Here is a tiny trained network, its code and every weight. The questions are about switching its units off for an input and a target symbol, where a switched-off unit gives its printed mean instead of its output.

import numpy as np


def w(rows, s, z=0):
    codes = np.array(rows[::2]) - 128.0
    scale = np.full(codes.shape[1], s)
    scale[-1] = z or s
    return codes * scale


def f(y):
    return y / 2 * (1 + np.tanh(0.7978845608 * (y + 0.044715 * y**3)))


def softmax(a):
    e = np.exp(a - a.max(-1, keepdims=True))
    return e / e.sum(-1, keepdims=True)


def log_softmax(a):
    a = a - a.max(-1, keepdims=True)
    return a - np.log(np.exp(a).sum(-1, keepdims=True))


def net(x, mask):
    ids = ['αβγδεζθλμξπτφψω'.index(c) for c in x.split()]
    T = len(ids)
    res = E[ids] + P[:T]
    q, k, v = (res @ M[0].T for M in (Q, K, V))
    z = softmax(np.where(np.tri(T) > 0, q @ k.T / 4**0.5, -1e9)) @ v
    res = res + np.where(mask[0], z, O[0][:, -1]) @ O[0][:, :-1]
    y = f(res @ A[0][:, :-1].T + A[0][:, -1])
    res = res + np.where(mask[1:25], y, B[0][:, -1]) @ B[0][:, :-1]
    return log_softmax(res[-1] @ U[:, :-1].T + U[:, -1])


Q, K, V, O, A, B = {}, {}, {}, {}, {}, {}
E = w([
[157,132,118],'α',
[75,6,95],'β',
[128,145,137],'γ',
[157,141,143],'δ',
[141,158,155],'ε',
[143,96,101],'ζ',
[64,95,59],'θ',
[122,134,97],'λ',
[197,145,169],'μ',
[112,123,102],'ξ',
[111,94,71],'π',
[161,107,126],'τ',
[80,124,77],'φ',
[80,95,64],'ψ',
[159,156,155],'ω',
],0.019)
P = w([
[181,127,52],'0',
[116,189,162],'1',
[149,180,113],'2',
[162,174,82],'3',
[192,63,205],'4',
[114,143,192],'5',
[160,202,202],'6',
[192,93,40],'7',
[110,57,136],'8',
[94,146,212],'9',
[170,183,6],'10',
[104,85,91],'11',
[64,43,137],'12',
],0.011)
Q[0] = w([
[178,51,79],'h0',
[74,131,215],'h0',
[105,71,180],'h0',
[83,6,254],'h0',
],0.0089)
K[0] = w([
[64,43,213],'h0',
[124,198,118],'h0',
[69,139,183],'h0',
[2,168,250],'h0',
],0.009)
V[0] = w([
[60,164,61],'h0',
[230,163,85],'h0',
[124,252,131],'h0',
[136,135,145],'h0',
],0.017)
O[0] = w([
[253,74,186,167],'h0',
[61,38,119,255],'h0',
[134,52,11,72],'h0',
[106,134,102,105],'h0',
],0.016,0.0055)
A[0] = w([
[108,149,98,64],'n0',
[97,110,136,76],'n1',
[115,130,110,4],'n2',
[152,163,161,43],'n3',
[160,113,173,8],'n4',
[148,77,78,117],'n5',
[166,169,140,83],'n6',
[156,165,117,197],'n7',
[164,216,115,18],'n8',
[162,165,137,129],'n9',
[103,171,193,10],'n10',
[165,135,149,154],'n11',
[125,116,159,15],'n12',
[60,92,180,10],'n13',
[149,179,91,202],'n14',
[200,149,20,165],'n15',
[154,163,158,37],'n16',
[155,202,9,89],'n17',
[114,126,132,24],'n18',
[122,140,68,106],'n19',
[109,113,229,22],'n20',
[117,142,84,84],'n21',
[153,163,121,195],'n22',
[76,147,137,121],'n23',
],0.011,0.0033)
B[0] = w([
[178,169,115,126],'n0',
[143,101,88,164],'n1',
[162,147,98,120],'n2',
[148,60,149,189],'n3',
[87,197,185,192],'n4',
[200,156,167,253],'n5',
[141,63,111,178],'n6',
[79,104,79,146],'n7',
[143,241,135,167],'n8',
[117,73,102,173],'n9',
[225,76,155,206],'n10',
[68,135,170,192],'n11',
[99,179,94,134],'n12',
[146,122,57,202],'n13',
[52,143,87,117],'n14',
[50,228,165,149],'n15',
[151,60,144,185],'n16',
[173,4,166,121],'n17',
[159,74,135,114],'n18',
[162,195,107,158],'n19',
[45,208,24,247],'n20',
[162,184,119,140],'n21',
[84,107,84,148],'n22',
[80,84,191,161],'n23',
],0.019,0.0062)
U = w([
[152,2,111,121],'α',
[92,88,119,151],'β',
[136,137,124,253],'γ',
[147,93,101,102],'δ',
[145,161,107,81],'ε',
[85,113,68,47],'ζ',
[81,58,167,123],'θ',
[168,30,177,121],'λ',
[133,105,52,27],'μ',
[137,72,159,116],'ξ',
[79,161,105,101],'π',
[80,41,105,192],'τ',
[127,107,190,114],'φ',
[78,87,147,171],'ψ',
[147,143,90,74],'ω',
],0.0086,0.0042)

Each question gives the input, a string of symbols that net reads in full, and the target symbol t.
The units are the heads (4 rows each of Q, K, V and O) and the neurons (one row each of A and B). Each row of codes is followed by its name. A weight is (code - 128) times the scale printed after its matrix; where a second scale follows, it is the last column's (O, A, B and U).
mask holds one flag per unit, heads first, then neurons. A switched-off unit (its flag False) gives its mean, the last column of its rows in O or B, instead of its output. The means were averaged over made-up inputs and are rounded, as every weight is.
A unit's drop is (log p(t) with every unit on - log p(t) with that unit switched off) / (log p(t) with every unit on - log p(t) with every unit switched off).
The circuit of an input: a set's keep is (log p(t) with only the set's units on - log p(t) with every unit switched off) / (log p(t) with every unit on - log p(t) with every unit switched off). Starting from the 12 units with the biggest drops (on a tie, the unit counted first), units are removed one at a time, each time the one whose removal leaves the highest keep (on an exact tie, the one counted first), for as long as the keep stays at least 0.8.
circuit, biggest first: the units of the circuit, biggest drop first
top k neurons: the k neurons with the biggest drops, biggest first
input ζ λ τ δ μ λ ψ α μ ω τ, target α: circuit, biggest first => (n20 n4)
input λ γ λ, target λ: circuit, biggest first => (h0 n20)
input α θ μ, target α: circuit, biggest first => (h0 n20)
input τ α ξ, target τ: circuit, biggest first => (h0 n23)
input λ ξ ε φ, target λ: circuit, biggest first => (h0 n20)
input ε β ψ δ ε γ β τ ω ζ θ, target τ: circuit, biggest first => (h0 n23 n13)
input α λ ψ θ, target α: circuit, biggest first => (h0)
input α ε ξ, target α: circuit, biggest first => (h0 n20)
input μ α τ, target μ: circuit, biggest first => (h0 n13 n19)
input θ α δ α ω, target α: top 4 neurons => (n20 n4 n15 n8)
input π ξ μ, target π: circuit, biggest first => (h0 n20 n4 n10)
input λ δ ξ ε, target λ: circuit, biggest first => (h0 n20)
input ε α ξ, target ε: top 3 neurons => (n15 n5 n19)
input α λ ψ α, target α: circuit, biggest first => (h0)
input φ α α ε, target φ: top 2 neurons => (n20 n15)
input μ ε λ α, target μ: top 3 neurons => (n13 n19 n1)
input ω φ θ π α, target φ: top 2 neurons => (n4 n15)
input μ τ ψ, target μ: top 2 neurons => (n13 n19)
input ε ε γ α, target ε: top 4 neurons => (n15 n5 n19 n21)
input α ζ τ γ, target α: top neuron => (n20)
input λ θ λ φ ζ, target θ: top 2 neurons => (n4 n11)
input θ φ δ, target θ: top 2 neurons => (n4 n11)
input λ λ ζ φ, target λ: top 2 neurons => (n20 n5)
